Below is a small trained network, with its code and all its weights. Each question gives an input and a class and asks what happens when units are switched off, that is, made to give their printed mean instead of their output.

import numpy as np


def w(rows, s, z=0):
    codes = np.array(rows[::2]) - 128.0
    scale = np.full(codes.shape[1], s)
    scale[-1] = z or s
    return codes * scale


def f(y):
    return np.maximum(y, 0)


def log_softmax(a):
    a = a - a.max(-1, keepdims=True)
    return a - np.log(np.exp(a).sum(-1, keepdims=True))


def net(x, mask):
    res = np.array(x, float).reshape(1, 6) / 4 @ E
    y = f(res @ A[0][:, :-1].T + A[0][:, -1])
    res = res + np.where(mask, y, B[0][:, -1]) @ B[0][:, :-1]
    return log_softmax(res[-1] @ U[:, :-1].T + U[:, -1])


A, B = {}, {}
E = w([
[116,111,25,26,147],'x0',
[69,192,128,109,2],'x1',
[129,129,130,124,130],'x2',
[57,221,53,243,174],'x3',
[102,215,209,44,215],'x4',
[6,31,167,143,149],'x5',
],0.0059)
A[0] = w([
[182,85,63,180,90,112],'N1',
[73,154,107,151,191,91],'N2',
[170,89,96,122,211,105],'N3',
[89,176,160,75,178,56],'N4',
[142,121,176,92,129,88],'N5',
[124,179,90,181,136,85],'N6',
[151,96,162,94,118,50],'N7',
[143,123,152,124,187,122],'N8',
[103,173,179,98,185,45],'N9',
[145,109,156,167,165,120],'N10',
[159,76,119,94,98,143],'N11',
[160,123,155,84,121,70],'N12',
[184,175,52,81,124,109],'N13',
[139,183,152,106,144,66],'N14',
[81,141,96,86,74,78],'N15',
[121,138,115,158,145,78],'N16',
[222,188,150,154,111,80],'N17',
[108,84,109,153,103,106],'N18',
[71,90,140,131,153,44],'N19',
[131,137,248,219,95,61],'N20',
[48,94,171,152,118,145],'N21',
[70,83,60,62,150,121],'N22',
[98,153,59,139,157,104],'N23',
[112,151,141,114,78,48],'N24',
[88,183,162,94,67,121],'N25',
[132,127,135,114,129,254],'N26',
[64,78,158,100,138,64],'N27',
],0.015,0.0069)
B[0] = w([
[21,152,131,120,65,214],'N1',
[178,127,194,129,88,198],'N2',
[169,128,26,131,91,195],'N3',
[30,130,134,94,85,194],'N4',
[140,158,163,124,107,177],'N5',
[190,119,186,118,75,197],'N6',
[161,98,179,118,77,167],'N7',
[164,175,71,155,105,176],'N8',
[43,132,135,108,77,186],'N9',
[151,165,78,123,145,177],'N10',
[159,153,193,102,81,197],'N11',
[144,94,177,122,100,166],'N12',
[108,97,139,181,232,198],'N13',
[63,87,132,139,99,162],'N14',
[157,114,76,94,132,179],'N15',
[144,80,148,104,101,150],'N16',
[114,60,116,223,180,193],'N17',
[71,154,134,131,94,181],'N18',
[116,36,123,183,143,170],'N19',
[116,124,134,4,249,255],'N20',
[155,126,103,236,123,253],'N21',
[113,135,131,85,253,208],'N22',
[165,128,185,77,119,189],'N23',
[149,67,84,123,104,155],'N24',
[186,162,46,161,85,226],'N25',
[155,232,154,158,122,229],'N26',
[127,67,145,197,154,195],'N27',
],0.025,0.0084)
U = w([
[113,83,150,207,152,102],'0',
[24,134,126,102,59,113],'1',
[188,103,213,93,68,86],'2',
[123,123,114,59,195,131],'3',
[174,114,1,95,66,101],'4',
[123,159,142,142,118,250],'5',
],0.0086,0.014)

Each question gives the input, the list of numbers given to net, and the class t.
The units are the neurons (one row each of A and B). Each row of codes is followed by its name. A weight is (code - 128) times the scale printed after its matrix; where a second scale follows, it is the last column's (A, B and U).
mask holds one flag per neuron, in row order. A switched-off neuron (its flag False) gives its mean, the last column of its row in B, instead of its output. The means were averaged over made-up inputs and are rounded, as every weight is.
A unit's drop is (log p(t) with every unit on - log p(t) with that unit switched off) / (log p(t) with every unit on - log p(t) with every unit switched off).
The circuit of an input: a set's keep is (log p(t) with only the set's units on - log p(t) with every unit switched off) / (log p(t) with every unit on - log p(t) with every unit switched off). Starting from the 12 units with the biggest drops (on a tie, the unit counted first), units are removed one at a time, each time the one whose removal leaves the highest keep (on an exact tie, the one counted first), for as long as the keep stays at least 0.8.
circuit, biggest first: the units of the circuit, biggest drop first
k most important neurons: the k neurons with the biggest drops, biggest first
drop when u is switched off: that unit's drop, to one decimal
input [-6,2,-3,-8,8,-8], class 0: 3 most important neurons	[N17, N1, N13]
input [7,7,-1,0,-6,5], class 3: 3 most important neurons	[N22, N15, N3]
input [-6,3,6,-1,7,1], class 1: circuit, biggest first	[N9]
input [3,-2,-8,8,-5,-8], class 0: 3 most important neurons	[N13, N17, N11]
input [6,3,-3,6,-4,2], class 2: 2 most important neurons	[N20, N23]
input [5,6,5,-3,1,-2], class 4: 4 most important neurons	[N20, N25, N15, N24]
input [2,1,7,1,8,-7], class 1: 3 most important neurons	[N4, N9, N21]
input [5,2,3,1,4,5], class 0: 4 most important neurons	[N20, N27, N19, N21]
input [7,-8,7,6,1,7], class 4: 2 most important neurons	[N3, N20]
input [-4,-3,-5,7,6,-2], class 2: 2 most important neurons	[N2, N6]
input [-5,-5,0,-3,-3,-2], class 3: circuit, biggest first	[N21, N20]
input [-2,-4,5,1,-5,4], class 1: 3 most important neurons	[N1, N25, N18]
input [7,7,-4,6,-4,-8], class 0: 3 most important neurons	[N13, N20, N17]
input [5,-4,-1,-6,2,-8], class 0: circuit, biggest first	[N13]
input [-4,0,0,-2,-5,2], class 1: circuit, biggest first	[N1, N18]
input [8,6,-7,7,8,2], class 1: drop when N4 is switched off	3.1
input [-7,8,0,2,0,-3], class 4: drop when N22 is switched off	0.4
input [3,-4,3,-8,-3,-3], class 2: drop when N7 is switched off	0.1
